[[-0.79  2.37 -1.29 -3.64  2.00 -2.83  2.23]
 [-0.14  1.09 -2.07 -2.04 -2.83 -4.44  2.69]
 [ 1.47 -6.11  0.39  6.30 -4.08  4.23 -5.48]]: -4.44

[[ 0.55  5.50  3.59 -0.11]
 [ 0.88  1.05 -1.14  4.63]]: 3.59

[[-2.23 -2.62 -0.50  6.17]
 [ 3.30  2.28  6.06  3.67]
 [ 1.05  1.46  2.57 -1.03]]: 6.06

[[ 2.98 -5.44 -1.71 -1.19  0.55]
 [ 0.94 -2.14 -0.80 -0.59 -0.02]
 [ 0.22 -0.86 -0.12 -0.11  0.24]]: -0.59

[[-5.08 -6.71 -1.57 -0.82 -1.91 -2.22 -0.09]
 [ 1.86 -3.57 -0.37 -5.59  0.09 -1.46 -0.05]
 [-2.04  2.86 -2.74  4.50  0.60 -1.35  0.44]]: -1.46

[[ 6.39  0.23 -1.76  6.16]
 [ 4.53  0.44 -0.86  3.53]
 [ 3.41  0.56 -0.34  2.00]]: -0.86

[[-2.46 -6.77 -1.52 -6.37 -4.15]
 [-1.33  3.91  1.44  2.61  3.52]]: -6.37
---
array([[ 1.96,  2.89, -1.73, -2.28,  1.67, -0.28,  0.47, -0.71, -1.51,
         1.16,  0.30],
       [ 1.63,  2.73, -0.90,  0.27,  3.08, -1.11,  1.34,  0.19, -0.76,
        -1.02,  1.89],
       [ 0.03,  0.53, -0.86, -0.34,  0.16, -0.23, -0.24,  0.41, -0.57,
        -0.06,  0.95],
       [ 1.19,  2.71, -0.33,  0.53,  2.52, -0.81,  1.07, -0.08, -0.66,
        -1.07,  1.75],
       [ 2.53,  4.40, -1.18, -0.54,  4.66, -0.23,  0.80, -0.10, -1.44,
        -0.28,  2.35],
       [ 1.40,  3.31, -2.42, -2.49,  2.00, -0.55,  0.55,  0.29, -1.39,
        -0.23,  1.75],
       [ 2.90,  4.67, -1.45, -0.60,  5.07, -0.50,  0.44, -0.29, -2.68,
        -0.48,  2.04]]) -> 1.96

array([[ 6.03,  1.04, -5.39, -5.26,  2.79, -6.44,  0.40,  2.59,  5.01,
         3.09, -5.30, -0.50,  5.05,  1.24,  1.24, -0.11],
       [ 0.70, -5.06,  5.28,  3.02, -0.90, -6.19, -0.54, -4.45,  0.55,
        -2.53,  0.06,  5.63,  1.26, -5.53, -5.40, -6.63],
       [ 6.50, -4.75, -6.10,  6.49,  5.20,  2.23, -0.11,  2.33, -5.19,
        -2.13, -6.79, -3.47, -4.11,  0.74,  2.54, -2.93],
       [-1.37, -6.92, -0.48,  4.29, -3.99, -1.02, -3.50,  0.67,  1.88,
         6.34, -3.06, -0.29, -6.07, -4.36,  2.25, -4.62],
       [-4.92, -5.00, -3.51,  2.13,  4.18, -6.71, -6.53, -6.58,  6.19,
         0.88,  2.22, -1.22,  3.63,  6.87, -5.37,  1.19],
       [ 2.45,  0.79, -3.46,  4.07, -2.21,  6.55, -5.47,  2.19, -5.26,
         4.30,  6.92,  1.17,  1.17, -3.81, -0.19, -2.62],
       [-4.28,  6.30, -1.60, -4.54,  3.01,  0.48, -2.47,  1.49,  5.50,
        -3.81,  4.27,  2.45,  2.31, -3.47, -1.42, -1.38],
       [ 1.80,  1.26, -5.07, -6.59,  6.37, -6.04,  0.71,  2.73,  5.33,
         4.89, -3.73, -1.26, -1.88, -2.22,  0.34,  6.60],
       [ 5.50, -6.38,  6.51,  1.19, -4.82, -6.68, -6.51,  6.48, -3.77,
        -2.34, -3.88, -4.87, -3.03, -6.70, -2.37, -0.73],
       [ 0.54,  3.17,  3.80,  2.78, -4.41, -4.96, -4.05, -6.29,  0.08,
         0.78,  0.62, -3.88, -5.71, -1.19, -4.68, -6.46]]) -> 6.03

array([[-3.54, -1.56, -1.87,  0.84, -0.69,  1.18, -1.28,  0.36,  4.96,
        -2.54],
       [ 1.83, -2.10,  0.93,  1.17, -1.11, -1.85,  3.57,  1.29,  2.58,
         1.68],
       [-0.08,  3.17,  2.87,  0.81, -2.94,  1.44, -1.72,  0.64, -1.93,
         4.06],
       [ 1.18,  0.38, -1.02, -0.13,  2.83, -1.72, -4.27,  1.73,  3.37,
        -3.14],
       [-1.33, -0.58, -1.16, -2.75,  0.14, -0.27, -3.10, -0.88, -0.88,
        -0.92],
       [-0.46, -0.92,  0.58,  0.86,  2.25,  2.25,  0.42, -3.29,  0.23,
         6.01],
       [-0.11, -1.53, -1.80, -2.84,  0.63, -0.97,  3.02, -1.99, -2.17,
         1.79],
       [ 1.81,  0.57,  1.05,  0.27, -2.35, -1.57, -2.31, -1.25, -4.25,
        -2.27],
       [ 1.50, -1.10,  0.56, -2.87, -0.38, -2.74, -2.84,  1.74,  0.54,
        -0.05],
       [-0.91,  2.74, -2.74, -3.81,  0.37, -1.43,  0.69,  1.81, -0.13,
         0.19]]) -> -3.54

array([[ 3.94, -2.23,  1.70,  0.53,  2.46,  0.86, -1.75, -2.02, -2.56,
        -1.90],
       [-3.30,  1.18,  2.12, -0.24,  2.99, -1.69,  0.73,  4.90,  0.23,
        -0.29],
       [-0.12, -0.13, -0.53,  0.20,  0.84, -2.66,  0.18,  4.18,  1.16,
        -2.42],
       [-0.58, -2.46,  1.27,  0.66, -3.30,  2.93, -3.09, -3.30, -3.41,
        -1.22],
       [ 0.22,  0.93, -1.09, -4.23, -5.18, -0.32, -4.61, -1.54, -2.44,
        -0.74],
       [-0.93,  0.91, -1.39,  0.65,  2.13, -2.28, -0.82,  2.13, -2.19,
         1.38],
       [-0.39, -1.72,  0.59,  0.15,  0.26,  1.89,  2.68, -3.16,  4.26,
         1.24]]) -> 3.94

array([[ 0.93, -1.68, -3.49,  1.70, -0.61, -3.82,  0.70, -3.37,  3.99,
        -0.44,  0.69],
       [-0.44,  0.89, -2.04, -2.85,  0.56,  2.65, -1.36,  0.68,  0.67,
        -0.50, -1.62],
       [-1.15,  1.32, -0.81, -1.19,  1.22,  0.84, -1.09,  0.30,  1.50,
        -1.18,  1.15],
       [ 0.61,  1.78, -0.04,  0.53, -0.18,  0.91,  1.58,  3.83, -2.01,
         2.13, -2.58],
       [-1.43, -1.05, -1.01, -0.48, -2.10, -4.34,  1.24, -3.92,  1.60,
        -3.76,  1.13],
       [ 0.96,  1.12,  1.45,  0.75, -1.43,  0.44, -1.46,  1.80, -1.10,
         2.67,  1.27],
       [ 0.53,  0.54, -1.17,  0.32,  5.72,  0.78,  1.88,  0.36,  2.38,
         1.38, -1.82],
       [ 1.33,  1.87,  3.30,  4.03, -2.62, -2.17,  1.37,  3.70, -3.16,
         2.34, -2.11],
       [-0.94, -1.12,  1.38,  2.03, -1.53, -2.83,  0.47, -2.32, -0.23,
        -2.11,  0.32],
       [-0.22,  0.13,  2.37,  0.69, -3.03, -0.82, -0.99,  1.14, -3.12,
        -0.62, -1.11]]) -> 0.93
---
array([[ 3.08,  3.35, -5.56, -2.15,  0.35, -1.20,  1.62],
       [ 1.87,  1.42,  0.13, -0.50, -0.07, -0.52,  5.05],
       [ 3.96,  6.70,  4.85, -5.27, -0.02,  0.73,  5.30]]) gives 6.70

array([-0.66, -4.40,  4.01, -2.84,  5.71]) gives -4.40

array([[ 1.54, -6.11,  1.85,  0.76],
       [ 1.53, -6.25,  2.83,  0.73]]) gives -6.25

array([-2.39,  3.08, -0.39, -2.73, -5.58]) gives 3.08

array([ 1.11,  0.69, -0.83, -6.08,  1.54,  1.19,  0.58]) gives 0.69

array([[-2.78, -0.35, -0.23,  0.06,  3.54, -0.92, -1.11],
       [ 3.71,  3.28,  1.25, -1.68, -5.44,  0.38,  0.19]]) gives 3.28

array([ 4.16, -0.82, -0.03, -0.65, -5.18,  2.58]) gives -0.82
